[-137 -101 -214 188 -243 -284 -478 -599 428 88 127]
[-247 -536 -291 217 10 -595 134 188 375 -331 -361]
->
[-137 -214 -243 -478 428 127]
[-247 -291 10 134 375 -361]

[-214 171 -408 -10 -79 -143 -88 9 -296 -88 -238]
[-480 122 -387 277 282 -287 42 7 -142 90 -249]
[-77 -82 152 -82 25 84 -114 -23 82 9 -118]
[-26 102 58 -32 368 -14 72 263 -21 134 -257]
[128 -361 384 185 -70 104 85 -81 156 -18 372]
[71 -158 111 -64 -140 -17 -271 -161 255 -114 -239]
->
[-214 -408 -79 -88 -296 -238]
[-480 -387 282 42 -142 -249]
[-77 152 25 -114 82 -118]
[-26 58 368 72 -21 -257]
[128 384 -70 85 156 372]
[71 111 -140 -271 255 -239]

[140 -94 -492 80 -81 315 580 188 -151 248 -250 181 543 -19]
[123 199 -450 -276 -294 -68 609 291 -176 -30 6 63 554 283]
[294 209 -602 136 -353 16 574 -361 -445 -50 -124 -267 471 635]
[-94 -295 66 18 -287 472 430 -318 -386 586 -155 39 554 19]
[-249 -104 -44 -19 -236 378 352 -80 -416 391 24 -27 639 -40]
->
[140 -492 -81 580 -151 -250 543]
[123 -450 -294 609 -176 6 554]
[294 -602 -353 574 -445 -124 471]
[-94 66 -287 430 -386 -155 554]
[-249 -44 -236 352 -416 24 639]

[-16 -367 -202 35 -172 -139 -444 148 96 293 213 8 -203 307 27 104]
[-63 451 -467 -370 58 367 456 456 -217 -2 -429 -483 112 2 99 -301]
->
[-16 -202 -172 -444 96 213 -203 27]
[-63 -467 58 456 -217 -429 112 99]

[-550 555 413 -380 415 -109 145 556 69 -528 30 569 417 195 -7 -385]
[-560 -164 -453 541 438 108 370 407 387 355 373 334 164 464 -434 -291]
[435 48 -115 332 489 -95 -491 -302 -60 222 570 -254 -254 221 -512 420]
[518 58 -559 -58 -208 480 364 442 491 -94 388 469 -106 244 -442 -239]
->
[-550 413 415 145 69 30 417 -7]
[-560 -453 438 370 387 373 164 -434]
[435 -115 489 -491 -60 570 -254 -512]
[518 -559 -208 364 491 388 -106 -442]

[419 -534 -339 116 109 192 -204 -515 175 427 -382]
[317 433 380 -418 -103 517 -421 446 -276 551 -129]
[102 -109 215 -268 406 -190 219 278 515 -568 9]
[-4 373 -108 -132 -559 -397 -53 547 146 330 209]
->
[419 -339 109 -204 175 -382]
[317 380 -103 -421 -276 -129]
[102 215 406 219 515 9]
[-4 -108 -559 -53 146 209]
---
[71 -13 223 166 133 17 -82 -94 142 -256]
[233 -210 292 -3 -189 -48 -4 34 -366 -117]
[-353 140 -72 228 294 294 134 -140 580 -229]
[12 -158 -11 389 -92 -250 -208 41 -31 222]
[-49 -87 0 362 -92 -83 154 -17 148 24]
[285 -30 238 -111 66 -6 110 102 -272 -351]
->
[285 -49 12 -353 233 71]
[-30 -87 -158 140 -210 -13]
[238 0 -11 -72 292 223]
[-111 362 389 228 -3 166]
[66 -92 -92 294 -189 133]
[-6 -83 -250 294 -48 17]
[110 154 -208 134 -4 -82]
[102 -17 41 -140 34 -94]
[-272 148 -31 580 -366 142]
[-351 24 222 -229 -117 -256]

[-311 -172 -562 11 199 -1 -15]
[-50 -76 2 -63 -1 48 49]
[-69 -87 -140 -31 -163 43 117]
->
[-69 -50 -311]
[-87 -76 -172]
[-140 2 -562]
[-31 -63 11]
[-163 -1 199]
[43 48 -1]
[117 49 -15]

[-344 -147 41 -81 94 71 138]
[122 -272 212 -50 321 -47 -119]
[180 439 -628 -98 -205 247 76]
[-159 -102 116 320 563 -124 274]
[-15 195 -158 33 409 -15 235]
->
[-15 -159 180 122 -344]
[195 -102 439 -272 -147]
[-158 116 -628 212 41]
[33 320 -98 -50 -81]
[409 563 -205 321 94]
[-15 -124 247 -47 71]
[235 274 76 -119 138]

[4 132 -280 -74]
[452 58 96 -216]
[324 -386 91 317]
[-45 -72 -97 -252]
[551 -462 -171 233]
[311 -110 150 -58]
[-256 117 -213 -6]
[-118 -46 -117 81]
[-281 164 112 -73]
[-329 -186 7 14]
[200 103 138 -302]
->
[200 -329 -281 -118 -256 311 551 -45 324 452 4]
[103 -186 164 -46 117 -110 -462 -72 -386 58 132]
[138 7 112 -117 -213 150 -171 -97 91 96 -280]
[-302 14 -73 81 -6 -58 233 -252 317 -216 -74]

[244 -57]
[-641 122]
[428 -53]
[-189 4]
[-376 215]
[467 132]
->
[467 -376 -189 428 -641 244]
[132 215 4 -53 122 -57]

[-195 126 145 -60 49 -215 -30]
[-172 -468 -110 127 253 -64 406]
[-160 -244 34 48 93 -230 167]
[-36 137 330 -8 248 56 -187]
[-186 65 134 -26 91 -127 -115]
[-202 131 53 -22 65 -130 -115]
[-168 3 159 -41 54 -145 -74]
[24 -211 288 -14 119 -183 -119]
[-210 -323 -80 80 194 -131 286]
->
[-210 24 -168 -202 -186 -36 -160 -172 -195]
[-323 -211 3 131 65 137 -244 -468 126]
[-80 288 159 53 134 330 34 -110 145]
[80 -14 -41 -22 -26 -8 48 127 -60]
[194 119 54 65 91 248 93 253 49]
[-131 -183 -145 -130 -127 56 -230 -64 -215]
[286 -119 -74 -115 -115 -187 167 406 -30]
---
[-578 370 -154]
[426 490 -440]
[615 -304 99]
->
[426 490 -440]
[615 -304 99]

[-197 -304 6]
[-119 -53 -84]
[-108 -455 -26]
[-205 -6 -13]
->
[-119 -53 -84]
[-108 -455 -26]

[43 -131 110 -241 -193]
[-20 275 -78 -174 21]
[-31 148 173 -442 213]
[202 122 -51 -315 -573]
[55 -223 -125 300 106]
->
[-20 275 -78]
[-31 148 173]

[-13 161 0 63 94]
[76 634 -87 0 -119]
[-193 -36 0 87 100]
[-82 123 -83 84 81]
->
[76 634 -87]
[-193 -36 0]

[173 64 -116]
[155 -367 -571]
[-631 -108 73]
[312 181 334]
[352 -462 117]
->
[155 -367 -571]
[-631 -108 73]

[-518 540 10]
[-188 -31 249]
[266 -132 112]
[-106 -65 -299]
[-188 -31 352]
->
[-188 -31 249]
[266 -132 112]

[-233 465 151]
[-406 -69 69]
[-420 285 -85]
->
[-406 -69 69]
[-420 285 -85]

[-394 -423 142]
[-320 -90 -321]
[-623 -250 -518]
->
[-320 -90 -321]
[-623 -250 -518]
